Here is a tiny trained network, its code and every weight. The questions are about switching its units off for an input and a class, where a switched-off unit gives its printed mean instead of its output.

import numpy as np


def w(rows, s, z=0):
    codes = np.array(rows[::2]) - 128.0
    scale = np.full(codes.shape[1], s)
    scale[-1] = z or s
    return codes * scale


def norm(h):
    return h / np.sqrt((h * h).mean(-1, keepdims=True) + 1e-5)


def f(y):
    return y / 2 * (1 + np.tanh(0.7978845608 * (y + 0.044715 * y**3)))


def log_softmax(a):
    a = a - a.max(-1, keepdims=True)
    return a - np.log(np.exp(a).sum(-1, keepdims=True))


def net(x, mask):
    res = np.array(x, float).reshape(1, 7) / 4 @ E
    u = 0
    for l in range(3):
        y = f(norm(res) @ A[l][:, :-1].T + A[l][:, -1])
        res = res + np.where(mask[u : u + 8], y, B[l][:, -1]) @ B[l][:, :-1]
        u += 8
    return log_softmax(norm(res)[-1] @ U[:, :-1].T + U[:, -1])


A, B = {}, {}
E = w([
[112,160,148],'x0',
[136,219,2],'x1',
[120,162,148],'x2',
[138,130,127],'x3',
[119,155,141],'x4',
[195,146,152],'x5',
[94,114,115],'x6',
],0.007)
A[0] = w([
[108,72,176,237],'0.n0',
[161,81,255,72],'0.n1',
[162,212,97,146],'0.n2',
[171,143,21,245],'0.n3',
[138,208,132,146],'0.n4',
[57,137,102,2],'0.n5',
[114,142,141,186],'0.n6',
[141,91,108,215],'0.n7',
],0.011,0.0011)
B[0] = w([
[20,184,73,200],'0.n0',
[2,30,72,255],'0.n1',
[28,173,106,193],'0.n2',
[19,98,114,225],'0.n3',
[167,53,80,163],'0.n4',
[105,128,183,143],'0.n5',
[7,188,115,135],'0.n6',
[150,220,156,145],'0.n7',
],0.0054,0.0066)
A[1] = w([
[130,184,86,253],'1.n0',
[9,81,106,111],'1.n1',
[128,127,158,143],'1.n2',
[42,93,82,101],'1.n3',
[101,66,175,75],'1.n4',
[141,93,194,151],'1.n5',
[226,147,61,25],'1.n6',
[5,73,239,109],'1.n7',
],0.011,0.0021)
B[1] = w([
[125,5,141,153],'1.n0',
[230,243,162,248],'1.n1',
[252,55,40,126],'1.n2',
[151,197,200,220],'1.n3',
[71,167,126,153],'1.n4',
[92,152,78,130],'1.n5',
[192,88,92,126],'1.n6',
[156,65,46,222],'1.n7',
],0.0046,0.014)
A[2] = w([
[223,106,127,251],'2.n0',
[122,154,162,153],'2.n1',
[36,109,147,149],'2.n2',
[108,179,123,227],'2.n3',
[86,148,86,187],'2.n4',
[123,69,252,143],'2.n5',
[124,66,86,140],'2.n6',
[42,171,148,153],'2.n7',
],0.012,0.0021)
B[2] = w([
[213,244,177,142],'2.n0',
[171,156,95,147],'2.n1',
[221,241,11,219],'2.n2',
[213,10,121,222],'2.n3',
[143,71,237,217],'2.n4',
[56,159,100,146],'2.n5',
[253,127,112,149],'2.n6',
[188,137,119,254],'2.n7',
],0.0051,0.0068)
U = w([
[135,130,129,166],'0',
[135,131,133,104],'1',
[2,103,68,213],'2',
[136,127,153,5],'3',
],0.013,0.0017)

Each question gives the input, the list of numbers given to net, and the class t.
The units are the neurons (one row each of A and B). Each row of codes is followed by its name. A weight is (code - 128) times the scale printed after its matrix; where a second scale follows, it is the last column's (A, B and U).
mask holds one flag per neuron, layer by layer. A switched-off neuron (its flag False) gives its mean, the last column of its row in B, instead of its output. The means were averaged over made-up inputs and are rounded, as every weight is.
A unit's drop is (log p(t) with every unit on - log p(t) with that unit switched off) / (log p(t) with every unit on - log p(t) with every unit switched off).
The circuit of an input: a set's keep is (log p(t) with only the set's units on - log p(t) with every unit switched off) / (log p(t) with every unit on - log p(t) with every unit switched off). Starting from the 12 units with the biggest drops (on a tie, the unit counted first), units are removed one at a time, each time the one whose removal leaves the highest keep (on an exact tie, the one counted first), for as long as the keep stays at least 0.8.
circuit, biggest first: the units of the circuit, biggest drop first
top k neurons: the k neurons with the biggest drops, biggest first
k most important neurons of layer l: the k neurons of layer l with the biggest drops, biggest first
drop of u: that unit's drop, to one decimal
input [-6,-5,4,0,5,6,-1], class 2: circuit, biggest first	(0.n1)
input [-6,-8,-7,4,4,8,1], class 2: top 2 neurons	(0.n1; 2.n5)
input [1,-8,-3,-1,-2,4,3], class 2: circuit, biggest first	(0.n1; 2.n5)
input [-4,-6,-1,1,-7,3,-1], class 2: 2 most important neurons of layer 0	(0.n1; 0.n2)
input [3,8,-3,0,-5,3,-6], class 2: top 4 neurons	(1.n1; 0.n3; 0.n2; 2.n2)
input [1,8,6,-4,3,3,-4], class 2: 2 most important neurons of layer 2	(2.n2; 2.n0)
input [-5,-5,-2,-2,-2,5,2], class 2: 2 most important neurons of layer 0	(0.n1; 0.n2)
input [8,-4,-5,5,5,-5,4], class 0: 2 most important neurons of layer 0	(0.n3; 0.n2)
input [-1,-8,-5,-6,7,1,-7], class 2: drop of 0.n1	0.2
input [5,-7,2,0,5,8,0], class 2: drop of 2.n3	0.1
input [-1,0,0,1,3,-5,3], class 3: drop of 2.n2	0.1
